Here is a tiny trained network, its code and every weight. The questions are about switching its units off for an input and a class, where a switched-off unit gives its printed mean instead of its output.

import numpy as np


def w(rows, s, z=0):
    codes = np.array(rows[::2]) - 128.0
    scale = np.full(codes.shape[1], s)
    scale[-1] = z or s
    return codes * scale


def f(y):
    return y / 2 * (1 + np.tanh(0.7978845608 * (y + 0.044715 * y**3)))


def log_softmax(a):
    a = a - a.max(-1, keepdims=True)
    return a - np.log(np.exp(a).sum(-1, keepdims=True))


def net(x, mask):
    res = np.array(x, float).reshape(1, 8) / 4 @ E
    y = f(res @ A[0][:, :-1].T + A[0][:, -1])
    res = res + np.where(mask, y, B[0][:, -1]) @ B[0][:, :-1]
    return log_softmax(res[-1] @ U[:, :-1].T + U[:, -1])


A, B = {}, {}
E = w([
[121,113,143,69,162,80,176,105,116,138,145],'x0',
[212,102,160,128,60,152,228,72,71,78,154],'x1',
[88,195,69,100,233,70,254,170,116,239,170],'x2',
[162,141,122,134,122,163,85,122,92,155,100],'x3',
[111,84,71,160,141,49,138,99,147,84,206],'x4',
[101,108,130,84,79,32,133,115,180,158,69],'x5',
[210,105,143,96,100,206,107,209,125,160,58],'x6',
[220,127,145,119,150,132,129,204,182,45,90],'x7',
],0.0065)
A[0] = w([
[213,99,228,86,51,117,102,191,135,171,232,119],'N1',
[80,132,125,45,166,87,39,108,129,148,95,34],'N2',
[112,172,200,123,5,161,204,106,29,12,189,143],'N3',
[76,90,196,76,76,179,197,148,196,78,82,60],'N4',
[122,103,225,177,154,186,7,142,212,109,174,252],'N5',
[159,130,67,175,254,182,163,82,206,202,203,177],'N6',
],0.0054,0.0019)
B[0] = w([
[170,159,163,114,121,85,86,69,117,126,202,177],'N1',
[29,149,77,167,97,146,104,130,166,141,53,162],'N2',
[184,63,128,127,52,164,120,59,81,22,213,247],'N3',
[160,110,91,234,154,63,44,55,128,156,161,164],'N4',
[2,29,208,165,128,74,72,95,105,111,131,255],'N5',
[117,177,237,189,100,95,194,246,135,83,143,228],'N6',
],0.009,0.0045)
U = w([
[109,63,217,87,144,67,101,124,73,135,135,253],'0',
[98,120,120,50,60,24,33,133,165,120,25,3],'1',
[98,163,138,184,212,254,182,253,178,152,171,3],'2',
[101,190,82,71,115,80,127,225,207,179,97,96],'3',
[198,89,140,49,109,224,82,144,54,69,218,13],'4',
[230,41,161,149,107,110,138,18,110,154,120,34],'5',
[225,170,170,165,133,195,217,174,36,135,192,14],'6',
],0.0056,0.0019)

Each question gives the input, the list of numbers given to net, and the class t.
The units are the neurons (one row each of A and B). Each row of codes is followed by its name. A weight is (code - 128) times the scale printed after its matrix; where a second scale follows, it is the last column's (A, B and U).
mask holds one flag per neuron, in row order. A switched-off neuron (its flag False) gives its mean, the last column of its row in B, instead of its output. The means were averaged over made-up inputs and are rounded, as every weight is.
A unit's drop is (log p(t) with every unit on - log p(t) with that unit switched off) / (log p(t) with every unit on - log p(t) with every unit switched off).
The circuit of an input: a set's keep is (log p(t) with only the set's units on - log p(t) with every unit switched off) / (log p(t) with every unit on - log p(t) with every unit switched off). Starting from all 6 units, units are removed one at a time, each time the one whose removal leaves the highest keep (on an exact tie, the one counted first), for as long as the keep stays at least 0.8.
units of the circuit, in order: the units of the circuit, biggest drop first
k most important neurons: the k neurons with the biggest drops, biggest first
drop when u is switched off: that unit's drop, to one decimal
input [8,-3,2,-2,-5,5,3,-3], class 3: units of the circuit, in order : [N5 N3]
input [5,-2,7,2,1,-4,-3,-7], class 2: units of the circuit, in order : [N6 N3]
input [2,-3,2,-3,7,7,-4,8], class 3: units of the circuit, in order : [N5 N3]
input [4,-8,-8,-5,1,-5,6,6], class 0: units of the circuit, in order : [N5]
input [8,3,-5,-5,-8,-4,-8,-7], class 4: 2 most important neurons : [N3 N5]
input [4,-5,2,8,8,5,-8,0], class 3: 2 most important neurons : [N5 N3]
input [-5,-2,3,1,-1,2,3,-7], class 3: 2 most important neurons : [N3 N5]
input [5,0,4,-8,-1,6,3,-1], class 3: drop when N3 is switched off : 0.5
input [6,-7,5,0,5,-3,-6,4], class 2: drop when N6 is switched off : 0.5
input [-5,-5,-8,-8,3,-7,7,7], class 0: drop when N3 is switched off : 0.0
input [8,-7,7,2,3,-3,5,-7], class 2: drop when N6 is switched off : 0.6
